Below is a small trained network, with its code and all its weights. Each question gives an input and a target symbol and asks what happens when units are switched off, that is, made to give their printed mean instead of their output.

import numpy as np


def w(rows, s, z=0):
    codes = np.array(rows[::2]) - 128.0
    scale = np.full(codes.shape[1], s)
    scale[-1] = z or s
    return codes * scale


def f(y):
    return y / 2 * (1 + np.tanh(0.7978845608 * (y + 0.044715 * y**3)))


def softmax(a):
    e = np.exp(a - a.max(-1, keepdims=True))
    return e / e.sum(-1, keepdims=True)


def log_softmax(a):
    a = a - a.max(-1, keepdims=True)
    return a - np.log(np.exp(a).sum(-1, keepdims=True))


def net(x, mask):
    ids = ['ΓΦαβδεηλμπστψω'.index(c) for c in x.split()]
    T = len(ids)
    res = E[ids] + P[:T]
    u = 0
    for l in range(3):
        q, k, v = (res @ M[l].T for M in (Q, K, V))
        z = softmax(np.where(np.tri(T) > 0, q @ k.T / 3**0.5, -1e9)) @ v
        res = res + np.where(mask[u], z, O[l][:, -1]) @ O[l][:, :-1]
        u += 1
        y = f(res @ A[l][:, :-1].T + A[l][:, -1])
        res = res + np.where(mask[u : u + 4], y, B[l][:, -1]) @ B[l][:, :-1]
        u += 4
    return log_softmax(res[-1] @ U[:, :-1].T + U[:, -1])


Q, K, V, O, A, B = {}, {}, {}, {}, {}, {}
E = w([
[86,176,180],'Γ',
[118,169,160],'Φ',
[114,151,113],'α',
[99,146,98],'β',
[102,138,76],'δ',
[134,137,89],'ε',
[102,142,85],'η',
[123,156,126],'λ',
[135,160,144],'μ',
[127,153,121],'π',
[131,153,121],'σ',
[139,146,112],'τ',
[215,155,186],'ψ',
[119,98,3],'ω',
],0.014)
P = w([
[117,226,99],'0',
[88,249,140],'1',
[96,225,99],'2',
[113,215,97],'3',
[120,200,98],'4',
[136,183,93],'5',
[144,166,93],'6',
[162,149,85],'7',
[178,131,90],'8',
[194,103,63],'9',
[219,117,155],'10',
[233,73,88],'11',
[255,66,131],'12',
[241,84,218],'13',
],0.0051)
Q[0] = w([
[216,181,178],'0.h1',
[89,2,215],'0.h1',
[153,148,75],'0.h1',
],0.0074)
K[0] = w([
[117,100,251],'0.h1',
[68,254,51],'0.h1',
[180,72,98],'0.h1',
],0.0092)
V[0] = w([
[220,166,210],'0.h1',
[150,183,184],'0.h1',
[1,88,160],'0.h1',
],0.0078)
O[0] = w([
[186,149,113,189],'0.h1',
[164,162,196,254],'0.h1',
[116,23,255,77],'0.h1',
],0.0083,0.0025)
A[0] = w([
[234,94,225,116],'0.n1',
[17,199,117,252],'0.n2',
[82,252,87,243],'0.n3',
[1,224,132,234],'0.n4',
],0.0055,0.0044)
B[0] = w([
[202,80,37,140],'0.n1',
[96,199,158,216],'0.n2',
[96,254,141,253],'0.n3',
[106,199,190,220],'0.n4',
],0.0082,0.0065)
Q[1] = w([
[118,64,140],'1.h1',
[26,3,134],'1.h1',
[193,60,22],'1.h1',
],0.0058)
K[1] = w([
[68,140,120],'1.h1',
[102,255,206],'1.h1',
[137,150,88],'1.h1',
],0.0077)
V[1] = w([
[245,131,178],'1.h1',
[94,159,235],'1.h1',
[137,79,65],'1.h1',
],0.011)
O[1] = w([
[225,254,95,139],'1.h1',
[206,88,164,222],'1.h1',
[28,186,117,11],'1.h1',
],0.0083,0.013)
A[1] = w([
[84,139,211,173],'1.n1',
[156,141,121,85],'1.n2',
[175,2,151,255],'1.n3',
[58,74,155,221],'1.n4',
],0.0089,0.0059)
B[1] = w([
[71,90,8,204],'1.n1',
[172,110,120,170],'1.n2',
[157,13,254,254],'1.n3',
[184,54,166,135],'1.n4',
],0.0067,0.0064)
Q[2] = w([
[62,81,3],'2.h1',
[206,129,224],'2.h1',
[243,208,157],'2.h1',
],0.0046)
K[2] = w([
[255,235,25],'2.h1',
[29,153,60],'2.h1',
[148,243,128],'2.h1',
],0.0029)
V[2] = w([
[172,1,218],'2.h1',
[176,87,144],'2.h1',
[22,27,139],'2.h1',
],0.0062)
O[2] = w([
[76,187,146,231],'2.h1',
[25,174,1,185],'2.h1',
[199,208,143,6],'2.h1',
],0.0035,0.011)
A[2] = w([
[73,234,200,253],'2.n1',
[132,202,75,98],'2.n2',
[155,184,76,81],'2.n3',
[162,2,143,153],'2.n4',
],0.008,0.0067)
B[2] = w([
[150,100,24,254],'2.n1',
[44,193,166,162],'2.n2',
[1,171,227,158],'2.n3',
[49,144,176,196],'2.n4',
],0.0074,0.0092)
U = w([
[124,123,239,159],'Γ',
[191,110,147,143],'Φ',
[110,116,132,40],'α',
[64,116,169,75],'β',
[58,113,153,90],'δ',
[139,92,9,175],'ε',
[66,114,153,133],'η',
[137,120,112,12],'λ',
[211,121,54,173],'μ',
[150,117,90,89],'π',
[152,123,81,82],'σ',
[185,113,2,217],'τ',
[24,228,162,4],'ψ',
[5,72,5,223],'ω',
],0.0061,0.0033)

Each question gives the input, a string of symbols that net reads in full, and the target symbol t.
The units are the heads (3 rows each of Q, K, V and O) and the neurons (one row each of A and B). Each row of codes is followed by its name. A weight is (code - 128) times the scale printed after its matrix; where a second scale follows, it is the last column's (O, A, B and U).
mask holds one flag per unit, layer by layer, with each layer's heads first. A switched-off unit (its flag False) gives its mean, the last column of its rows in O or B, instead of its output. The means were averaged over made-up inputs and are rounded, as every weight is.
A unit's drop is (log p(t) with every unit on - log p(t) with that unit switched off) / (log p(t) with every unit on - log p(t) with every unit switched off).
The circuit of an input: a set's keep is (log p(t) with only the set's units on - log p(t) with every unit switched off) / (log p(t) with every unit on - log p(t) with every unit switched off). Starting from the 12 units with the biggest drops (on a tie, the unit counted first), units are removed one at a time, each time the one whose removal leaves the highest keep (on an exact tie, the one counted first), for as long as the keep stays at least 0.8.
circuit, biggest first: the units of the circuit, biggest drop first
top k neurons: the k neurons with the biggest drops, biggest first
k most important neurons of layer l: the k neurons of layer l with the biggest drops, biggest first
input Γ σ Γ β Γ Γ Φ Γ α, target Γ: circuit, biggest first => 1.n3, 1.h1, 0.h1, 2.n1
input μ ψ π α ω τ, target ω: circuit, biggest first => 1.h1, 0.h1
input ε Γ Φ μ β η Γ μ μ ω Φ, target ω: circuit, biggest first => 1.h1, 0.n4, 2.n1
input μ Φ δ Φ μ μ Γ ε Γ Γ β, target Γ: top 4 neurons => 1.n3, 2.n1, 0.n3, 2.n4
input ε α Φ τ β ω η σ ω Γ, target ω: top neuron => 1.n1
input Γ Γ μ Φ τ ψ Γ η, target ψ: top 2 neurons => 2.n3, 2.n2
input Γ η π Γ μ, target Γ: circuit, biggest first => 1.h1, 1.n3, 0.h1, 2.n1
input Φ α β Γ Γ, target Γ: circuit, biggest first => 1.h1, 0.h1, 1.n3, 0.n4
input Γ Γ λ, target Γ: circuit, biggest first => 1.h1, 0.h1, 1.n3
input Φ ε σ π ω Γ, target ω: circuit, biggest first => 1.h1, 1.n1, 0.n4, 2.n1
input ε λ Γ δ Φ Γ ω Φ η Γ ω, target Γ: 2 most important neurons of layer 1 => 1.n3, 1.n1
input δ Γ δ Γ μ, target Γ: top 2 neurons => 1.n3, 2.n4
input Γ Γ η Φ τ Γ ψ ε λ, target ψ: top 2 neurons => 2.n3, 2.n2
input β ω η Φ Γ α Φ α ε Γ β, target Γ: top 3 neurons => 1.n3, 0.n3, 0.n1
input Φ ω η, target ω: top 2 neurons => 1.n1, 1.n3
input β Γ ε Φ ε β π μ Φ Γ σ ψ ε, target ψ: top 4 neurons => 2.n3, 0.n1, 2.n2, 1.n3
input μ Γ Φ Γ Φ Γ Γ Φ Γ σ ψ ψ β, target ψ: top 3 neurons => 2.n3, 2.n2, 0.n1
input Φ δ π ε ε Γ Γ Γ Γ, target Γ: top 2 neurons => 1.n3, 0.n3
input β Φ σ λ Γ Γ Γ λ, target Γ: top 3 neurons => 1.n3, 2.n4, 2.n1
input Φ Φ μ Φ ω Φ, target ω: 2 most important neurons of layer 1 => 1.n1, 1.n3
input Γ ω μ Γ ψ Φ σ, target ψ: most important neuron of layer 0 => 0.n1
